Below is a small trained network, with its code and all its weights. Each question gives an input and a class and asks what happens when units are switched off, that is, made to give their printed mean instead of their output.

import numpy as np


def w(rows, s, z=0):
    codes = np.array(rows[::2]) - 128.0
    scale = np.full(codes.shape[1], s)
    scale[-1] = z or s
    return codes * scale


def f(y):
    return np.maximum(y, 0)


def log_softmax(a):
    a = a - a.max(-1, keepdims=True)
    return a - np.log(np.exp(a).sum(-1, keepdims=True))


def net(x, mask):
    res = np.array(x, float).reshape(1, 4) / 4 @ E
    y = f(res @ A[0][:, :-1].T + A[0][:, -1])
    res = res + np.where(mask, y, B[0][:, -1]) @ B[0][:, :-1]
    return log_softmax(res[-1] @ U[:, :-1].T + U[:, -1])


A, B = {}, {}
E = w([
[10,141,164],'x0',
[110,180,10],'x1',
[160,92,101],'x2',
[68,1,68],'x3',
],0.0094)
A[0] = w([
[84,54,158,200],'n1',
[118,93,199,164],'n2',
[84,116,125,212],'n3',
[101,104,131,198],'n4',
[144,127,71,155],'n5',
[169,107,132,142],'n6',
[51,136,58,143],'n7',
[142,111,100,71],'n8',
[194,163,108,95],'n9',
[7,219,128,122],'n10',
[132,108,117,81],'n11',
[86,169,99,95],'n12',
[210,138,142,161],'n13',
[86,130,227,127],'n14',
[80,109,163,49],'n15',
[161,114,49,95],'n16',
[122,185,195,131],'n17',
[175,43,139,121],'n18',
[181,149,111,91],'n19',
[123,86,115,3],'n20',
[157,61,90,141],'n21',
[157,84,75,122],'n22',
[73,164,153,134],'n23',
[85,97,192,34],'n24',
[166,137,154,99],'n25',
[130,157,154,118],'n26',
[152,182,57,185],'n27',
[38,68,133,245],'n28',
[94,122,70,236],'n29',
[143,70,129,107],'n30',
[117,106,210,135],'n31',
[140,149,199,133],'n32',
[77,91,189,29],'n33',
[94,83,219,100],'n34',
[84,173,108,95],'n35',
[206,132,126,141],'n36',
[121,130,186,115],'n37',
[234,152,145,171],'n38',
[113,182,102,128],'n39',
[158,207,217,114],'n40',
[134,100,198,161],'n41',
[118,87,122,98],'n42',
[246,155,89,101],'n43',
[152,92,134,142],'n44',
[98,151,177,139],'n45',
],0.013,0.0049)
B[0] = w([
[160,66,102,220],'n1',
[169,123,62,199],'n2',
[108,11,91,189],'n3',
[117,51,114,178],'n4',
[106,127,94,173],'n5',
[85,146,158,156],'n6',
[79,72,169,210],'n7',
[135,179,116,143],'n8',
[167,72,185,169],'n9',
[53,111,120,238],'n10',
[114,191,140,137],'n11',
[63,103,173,165],'n12',
[124,130,184,183],'n13',
[150,174,64,215],'n14',
[159,40,99,165],'n15',
[123,190,101,178],'n16',
[114,217,109,198],'n17',
[68,152,125,185],'n18',
[142,81,188,157],'n19',
[122,179,100,143],'n20',
[97,105,72,186],'n21',
[76,170,111,177],'n22',
[86,124,93,186],'n23',
[198,16,50,177],'n24',
[122,129,168,153],'n25',
[115,177,147,157],'n26',
[142,103,156,197],'n27',
[168,2,103,252],'n28',
[117,76,122,205],'n29',
[114,168,99,164],'n30',
[197,160,65,198],'n31',
[184,225,104,186],'n32',
[244,23,88,180],'n33',
[234,127,82,208],'n34',
[40,108,125,165],'n35',
[113,96,188,175],'n36',
[153,168,76,172],'n37',
[136,126,190,201],'n38',
[86,128,174,166],'n39',
[141,195,134,221],'n40',
[186,145,117,193],'n41',
[137,137,87,157],'n42',
[138,71,217,198],'n43',
[75,134,135,156],'n44',
[106,176,75,180],'n45',
],0.0069,0.012)
U = w([
[40,133,138,35],'0',
[186,254,120,108],'1',
[154,198,31,54],'2',
[113,121,88,254],'3',
[169,92,78,187],'4',
[198,106,116,49],'5',
[161,138,245,182],'6',
[208,87,72,50],'7',
],0.0096,0.0098)

Each question gives the input, the list of numbers given to net, and the class t.
The units are the neurons (one row each of A and B). Each row of codes is followed by its name. A weight is (code - 128) times the scale printed after its matrix; where a second scale follows, it is the last column's (A, B and U).
mask holds one flag per neuron, in row order. A switched-off neuron (its flag False) gives its mean, the last column of its row in B, instead of its output. The means were averaged over made-up inputs and are rounded, as every weight is.
A unit's drop is (log p(t) with every unit on - log p(t) with that unit switched off) / (log p(t) with every unit on - log p(t) with every unit switched off).
The circuit of an input: a set's keep is (log p(t) with only the set's units on - log p(t) with every unit switched off) / (log p(t) with every unit on - log p(t) with every unit switched off). Starting from the 12 units with the biggest drops (on a tie, the unit counted first), units are removed one at a time, each time the one whose removal leaves the highest keep (on an exact tie, the one counted first), for as long as the keep stays at least 0.8.
units of the circuit, in order: the units of the circuit, biggest drop first
most important unit: the unit with the biggest drop
top k neurons: the k neurons with the biggest drops, biggest first
drop of u: that unit's drop, to one decimal
input [7,6,0,5], class 0: units of the circuit, in order -> [n7 n10 n34]
input [8,0,-6,-2], class 2: top 4 neurons -> [n14 n17 n45 n43]
input [8,7,5,5], class 0: most important unit -> n7
input [1,-6,-4,-1], class 7: units of the circuit, in order -> [n33 n34]
input [-3,-3,2,-8], class 6: units of the circuit, in order -> [n43 n38]
input [6,3,-5,-7], class 0: units of the circuit, in order -> [n10 n35]
input [6,0,5,8], class 7: units of the circuit, in order -> [n28 n33]
input [8,-6,-7,-2], class 7: units of the circuit, in order -> [n33 n34]
input [8,5,-3,4], class 0: top 2 neurons -> [n10 n7]
input [1,3,8,0], class 3: drop of n33 -> 0.2
input [0,-8,-7,0], class 7: drop of n33 -> 0.3
input [-7,3,-7,-4], class 6: drop of n28 -> 0.0
input [2,3,-3,-1], class 0: drop of n33 -> 0.1
input [7,1,8,8], class 7: units of the circuit, in order -> [n28]
